Below are the code and all the weights of a small trained network. Each question names an input and a class and asks about switching units off, where a switched-off unit gives its printed mean instead of its output.

import numpy as np


def w(rows, s, z=0):
    codes = np.array(rows[::2]) - 128.0
    scale = np.full(codes.shape[1], s)
    scale[-1] = z or s
    return codes * scale


def f(y):
    return y / 2 * (1 + np.tanh(0.7978845608 * (y + 0.044715 * y**3)))


def log_softmax(a):
    a = a - a.max(-1, keepdims=True)
    return a - np.log(np.exp(a).sum(-1, keepdims=True))


def net(x, mask):
    res = np.array(x, float).reshape(1, 7) / 4 @ E
    y = f(res @ A[0][:, :-1].T + A[0][:, -1])
    res = res + np.where(mask, y, B[0][:, -1]) @ B[0][:, :-1]
    return log_softmax(res[-1] @ U[:, :-1].T + U[:, -1])


A, B = {}, {}
E = w([
[99,46,50,206,213,103,48,172],'x0',
[216,138,191,156,123,133,109,99],'x1',
[195,87,92,121,105,48,180,98],'x2',
[82,143,90,2,143,211,56,66],'x3',
[226,27,197,113,161,45,122,177],'x4',
[151,80,135,101,104,182,208,174],'x5',
[134,239,137,112,205,20,96,160],'x6',
],0.007)
A[0] = w([
[162,80,99,58,164,91,141,185,255],'n1',
[133,166,175,130,153,92,61,226,207],'n2',
[135,139,97,132,149,159,192,156,111],'n3',
[84,132,108,48,117,134,88,52,155],'n4',
[208,141,219,138,21,82,158,82,181],'n5',
[122,63,73,254,188,118,104,100,226],'n6',
],0.0086,0.0052)
B[0] = w([
[130,185,151,154,202,141,157,231,218],'n1',
[133,150,193,173,192,160,113,143,204],'n2',
[102,137,106,146,52,129,62,182,139],'n3',
[168,253,8,84,192,204,143,56,225],'n4',
[159,186,75,90,191,254,189,68,254],'n5',
[86,155,158,128,207,167,111,175,239],'n6',
],0.01,0.009)
U = w([
[153,82,132,55,76,37,72,69,23],'0',
[203,197,1,17,141,227,157,39,174],'1',
[44,153,116,179,17,157,189,110,62],'2',
[174,135,148,87,17,15,99,86,5],'3',
[60,157,238,186,193,138,134,206,254],'4',
],0.0065,0.0036)

Each question gives the input, the list of numbers given to net, and the class t.
The units are the neurons (one row each of A and B). Each row of codes is followed by its name. A weight is (code - 128) times the scale printed after its matrix; where a second scale follows, it is the last column's (A, B and U).
mask holds one flag per neuron, in row order. A switched-off neuron (its flag False) gives its mean, the last column of its row in B, instead of its output. The means were averaged over made-up inputs and are rounded, as every weight is.
A unit's drop is (log p(t) with every unit on - log p(t) with that unit switched off) / (log p(t) with every unit on - log p(t) with every unit switched off).
The circuit of an input: a set's keep is (log p(t) with only the set's units on - log p(t) with every unit switched off) / (log p(t) with every unit on - log p(t) with every unit switched off). Starting from all 6 units, units are removed one at a time, each time the one whose removal leaves the highest keep (on an exact tie, the one counted first), for as long as the keep stays at least 0.8.
units of the circuit, in order: the units of the circuit, biggest drop first
k most important neurons: the k neurons with the biggest drops, biggest first
drop when u is switched off: that unit's drop, to one decimal
input [-1,-7,3,-3,5,1,-8], class 4: units of the circuit, in order => n4
input [-8,-7,-5,-4,-4,1,-3], class 2: units of the circuit, in order => n4, n5, n3
input [3,-7,-8,-3,-4,7,-3], class 2: 2 most important neurons => n1, n2
input [-2,-4,0,-3,-7,2,0], class 2: 2 most important neurons => n5, n4
input [-2,-5,-3,1,2,3,3], class 4: 2 most important neurons => n5, n4
input [3,3,7,-1,4,-4,-7], class 4: 2 most important neurons => n4, n6
input [7,8,7,0,1,-2,-8], class 4: 2 most important neurons => n6, n4
input [0,-6,7,-6,-8,1,3], class 2: drop when n2 is switched off => 0.2
input [6,-4,4,-2,2,1,-2], class 4: drop when n6 is switched off => 0.0
input [-4,0,-2,0,4,7,7], class 4: drop when n2 is switched off => 0.1
